Below is a small trained network, with its code and all its weights. Each question gives an input and a class and asks what happens when units are switched off, that is, made to give their printed mean instead of their output.

import numpy as np


def w(rows, s, z=0):
    codes = np.array(rows[::2]) - 128.0
    scale = np.full(codes.shape[1], s)
    scale[-1] = z or s
    return codes * scale


def norm(h):
    return h / np.sqrt((h * h).mean(-1, keepdims=True) + 1e-5)


def f(y):
    return y / 2 * (1 + np.tanh(0.7978845608 * (y + 0.044715 * y**3)))


def log_softmax(a):
    a = a - a.max(-1, keepdims=True)
    return a - np.log(np.exp(a).sum(-1, keepdims=True))


def net(x, mask):
    res = np.array(x, float).reshape(1, 7) / 4 @ E
    u = 0
    for l in range(3):
        y = f(norm(res) @ A[l][:, :-1].T + A[l][:, -1])
        res = res + np.where(mask[u : u + 10], y, B[l][:, -1]) @ B[l][:, :-1]
        u += 10
    return log_softmax(norm(res)[-1] @ U[:, :-1].T + U[:, -1])


A, B = {}, {}
E = w([
[165,180,162,130,99,130,49,155,108,162,132,68],'x0',
[136,136,50,89,102,137,58,128,90,92,134,175],'x1',
[174,163,169,85,213,143,37,111,156,147,165,96],'x2',
[158,2,218,97,111,47,183,118,70,84,161,158],'x3',
[147,151,82,151,163,169,148,86,127,103,177,74],'x4',
[117,156,201,66,98,149,182,129,132,75,169,149],'x5',
[151,172,221,176,149,163,158,178,65,61,194,93],'x6',
],0.0076)
A[0] = w([
[91,156,192,147,176,151,207,115,116,101,134,132,87],'0.n1',
[170,119,89,160,130,129,19,111,66,102,97,172,107],'0.n2',
[63,192,225,203,134,167,57,171,116,175,172,109,129],'0.n3',
[116,60,120,108,171,118,125,88,249,174,46,220,208],'0.n4',
[160,76,126,48,159,130,126,75,51,2,225,243,107],'0.n5',
[137,194,118,115,187,201,48,120,200,167,75,102,242],'0.n6',
[146,161,86,88,177,200,63,73,178,154,151,151,209],'0.n7',
[146,67,142,164,115,78,197,168,134,82,150,166,2],'0.n8',
[213,40,223,150,219,158,151,146,136,123,108,75,195],'0.n9',
[137,144,138,198,122,136,150,133,80,114,164,81,118],'0.n10',
],0.0069,0.0025)
B[0] = w([
[141,14,172,191,214,49,112,136,174,127,111,132,186],'0.n1',
[142,75,150,84,142,113,204,227,147,185,181,44,175],'0.n2',
[114,122,219,58,136,176,131,143,155,53,66,122,203],'0.n3',
[120,120,134,99,101,180,148,31,85,208,140,223,231],'0.n4',
[108,191,63,97,114,32,142,177,143,78,254,133,233],'0.n5',
[192,166,138,133,104,44,49,92,111,69,174,154,254],'0.n6',
[153,130,75,126,86,86,135,94,155,150,157,124,215],'0.n7',
[218,253,79,97,171,126,132,83,189,95,102,127,181],'0.n8',
[83,92,214,155,125,102,40,93,89,199,163,94,205],'0.n9',
[197,135,108,117,146,112,107,58,194,83,78,71,167],'0.n10',
],0.0071,0.0075)
A[1] = w([
[190,165,114,194,176,169,143,130,76,29,134,36,62],'1.n1',
[132,180,94,218,171,127,131,102,111,160,133,75,118],'1.n2',
[164,206,161,150,149,163,63,123,141,63,121,81,14],'1.n3',
[116,144,216,126,230,111,157,152,146,131,129,99,29],'1.n4',
[100,210,46,146,84,101,90,166,69,125,103,111,43],'1.n5',
[125,158,179,183,133,136,156,108,133,103,72,44,102],'1.n6',
[173,214,117,75,91,136,92,87,111,65,166,130,161],'1.n7',
[118,244,151,89,119,149,66,191,93,83,62,107,2],'1.n8',
[161,186,158,183,122,76,62,113,173,119,91,85,150],'1.n9',
[61,137,132,134,135,125,107,255,113,144,103,79,86],'1.n10',
],0.0071,0.0026)
B[1] = w([
[55,143,77,133,137,142,89,29,119,176,42,196,188],'1.n1',
[190,248,98,98,72,78,122,78,112,15,145,142,151],'1.n2',
[15,162,170,132,106,209,142,91,92,94,53,187,197],'1.n3',
[234,22,124,174,115,189,133,141,141,168,252,77,186],'1.n4',
[188,45,154,87,170,134,195,228,178,148,124,134,165],'1.n5',
[211,134,124,221,141,106,165,164,137,66,51,65,174],'1.n6',
[189,144,92,160,110,122,108,150,182,92,90,126,255],'1.n7',
[72,127,180,135,254,227,106,81,95,66,97,105,167],'1.n8',
[140,165,147,139,165,178,147,205,138,34,82,138,231],'1.n9',
[139,108,142,74,180,182,158,105,165,112,197,59,131],'1.n10',
],0.0068,0.0066)
A[2] = w([
[90,140,209,127,149,108,93,183,120,134,137,66,109],'2.n1',
[156,84,180,195,177,218,92,197,30,84,216,67,91],'2.n2',
[51,151,133,234,181,123,179,137,142,45,103,120,151],'2.n3',
[55,168,93,195,187,131,100,57,108,115,111,123,4],'2.n4',
[59,134,146,82,123,51,214,112,5,4,168,174,55],'2.n5',
[124,150,253,203,165,112,128,126,141,76,134,44,61],'2.n6',
[108,129,140,155,65,68,161,209,136,141,186,24,156],'2.n7',
[167,165,29,108,149,95,46,166,175,132,131,144,97],'2.n8',
[92,72,213,122,165,126,159,179,157,79,162,28,86],'2.n9',
[106,68,128,80,100,94,164,191,80,163,42,62,146],'2.n10',
],0.0066,0.0033)
B[2] = w([
[137,50,177,96,116,183,216,146,133,148,131,113,167],'2.n1',
[91,79,173,73,136,120,227,219,149,157,157,36,211],'2.n2',
[205,157,127,76,170,118,1,107,159,118,103,175,215],'2.n3',
[152,131,184,69,168,158,101,186,130,126,142,89,135],'2.n4',
[212,220,20,65,84,82,127,242,187,107,169,101,198],'2.n5',
[123,39,146,125,152,144,182,208,66,101,141,59,253],'2.n6',
[165,104,166,97,169,182,159,77,156,99,71,77,185],'2.n7',
[131,137,130,70,88,76,202,193,167,95,227,77,237],'2.n8',
[125,59,169,132,157,135,164,141,139,224,209,89,210],'2.n9',
[141,91,179,151,183,162,143,116,128,92,186,71,137],'2.n10',
],0.0087,0.0057)
U = w([
[164,32,237,120,154,147,175,208,113,122,179,32,174],'0',
[28,90,81,151,52,188,233,87,74,166,47,213,98],'1',
[142,96,142,228,166,117,115,110,56,120,93,71,57],'2',
[32,135,81,184,127,143,132,216,73,118,137,117,2],'3',
[148,66,170,156,99,47,38,6,91,231,160,174,137],'4',
[77,151,104,167,108,178,148,218,68,139,143,141,47],'5',
[163,210,177,160,162,215,17,148,149,49,5,94,146],'6',
[215,206,54,54,61,29,89,146,205,102,210,139,193],'7',
],0.011,0.0082)

Each question gives the input, the list of numbers given to net, and the class t.
The units are the neurons (one row each of A and B). Each row of codes is followed by its name. A weight is (code - 128) times the scale printed after its matrix; where a second scale follows, it is the last column's (A, B and U).
mask holds one flag per neuron, layer by layer. A switched-off neuron (its flag False) gives its mean, the last column of its row in B, instead of its output. The means were averaged over made-up inputs and are rounded, as every weight is.
A unit's drop is (log p(t) with every unit on - log p(t) with that unit switched off) / (log p(t) with every unit on - log p(t) with every unit switched off).
The circuit of an input: a set's keep is (log p(t) with only the set's units on - log p(t) with every unit switched off) / (log p(t) with every unit on - log p(t) with every unit switched off). Starting from the 12 units with the biggest drops (on a tie, the unit counted first), units are removed one at a time, each time the one whose removal leaves the highest keep (on an exact tie, the one counted first), for as long as the keep stays at least 0.8.
circuit, biggest first: the units of the circuit, biggest drop first
k most important neurons: the k neurons with the biggest drops, biggest first
top k neurons in layer l: the k neurons of layer l with the biggest drops, biggest first
input [-3,-2,-2,0,5,5,-5], class 1: 2 most important neurons -> (0.n4, 0.n6)
input [-1,-8,6,1,1,-7,-7], class 4: circuit, biggest first -> (0.n4)
input [6,4,-3,-1,1,1,5], class 6: 2 most important neurons -> (0.n10, 1.n1)
input [-3,-8,-2,-4,-5,-3,-1], class 1: 2 most important neurons -> (0.n4, 2.n3)
input [-8,1,3,-2,4,-4,-7], class 4: 2 most important neurons -> (0.n4, 0.n5)
input [-2,-2,7,-3,2,-4,1], class 6: top 2 neurons in layer 1 -> (1.n3, 1.n9)
input [6,8,3,-8,-8,-7,4], class 0: top 4 neurons in layer 2 -> (2.n2, 2.n8, 2.n1, 2.n3)
input [-6,2,4,6,6,7,5], class 7: 2 most important neurons -> (0.n5, 2.n5)
input [7,-3,2,5,3,-7,-5], class 4: top 3 neurons in layer 0 -> (0.n3, 0.n4, 0.n1)
input [2,-3,-3,-7,1,6,8], class 6: 3 most important neurons -> (1.n1, 0.n10, 1.n3)
input [5,4,-6,1,5,2,-2], class 0: 3 most important neurons -> (0.n6, 1.n5, 0.n8)
input [8,4,4,6,-6,4,-8], class 4: top 3 neurons in layer 0 -> (0.n8, 0.n6, 0.n4)
input [1,0,3,-1,-5,-1,-6], class 4: 2 most important neurons -> (0.n4, 0.n5)
input [-3,2,-2,7,5,-8,-6], class 4: top 3 neurons in layer 1 -> (1.n9, 1.n3, 1.n2)
input [1,5,5,7,8,6,1], class 7: circuit, biggest first -> (0.n5)
input [-8,5,-1,-4,2,4,-8], class 1: top 2 neurons in layer 0 -> (0.n4, 0.n8)
input [-6,3,3,-5,5,3,8], class 6: top 2 neurons in layer 1 -> (1.n3, 1.n1)
input [-8,-3,5,-3,-3,8,-2], class 4: top 2 neurons in layer 0 -> (0.n4, 0.n1)
input [-8,6,-4,-4,2,5,-6], class 1: 3 most important neurons -> (0.n4, 0.n6, 2.n3)
input [7,2,0,-8,4,6,-2], class 6: top neuron in layer 1 -> (1.n8)
input [5,7,0,-4,8,-8,7], class 6: top 2 neurons in layer 0 -> (0.n5, 0.n3)
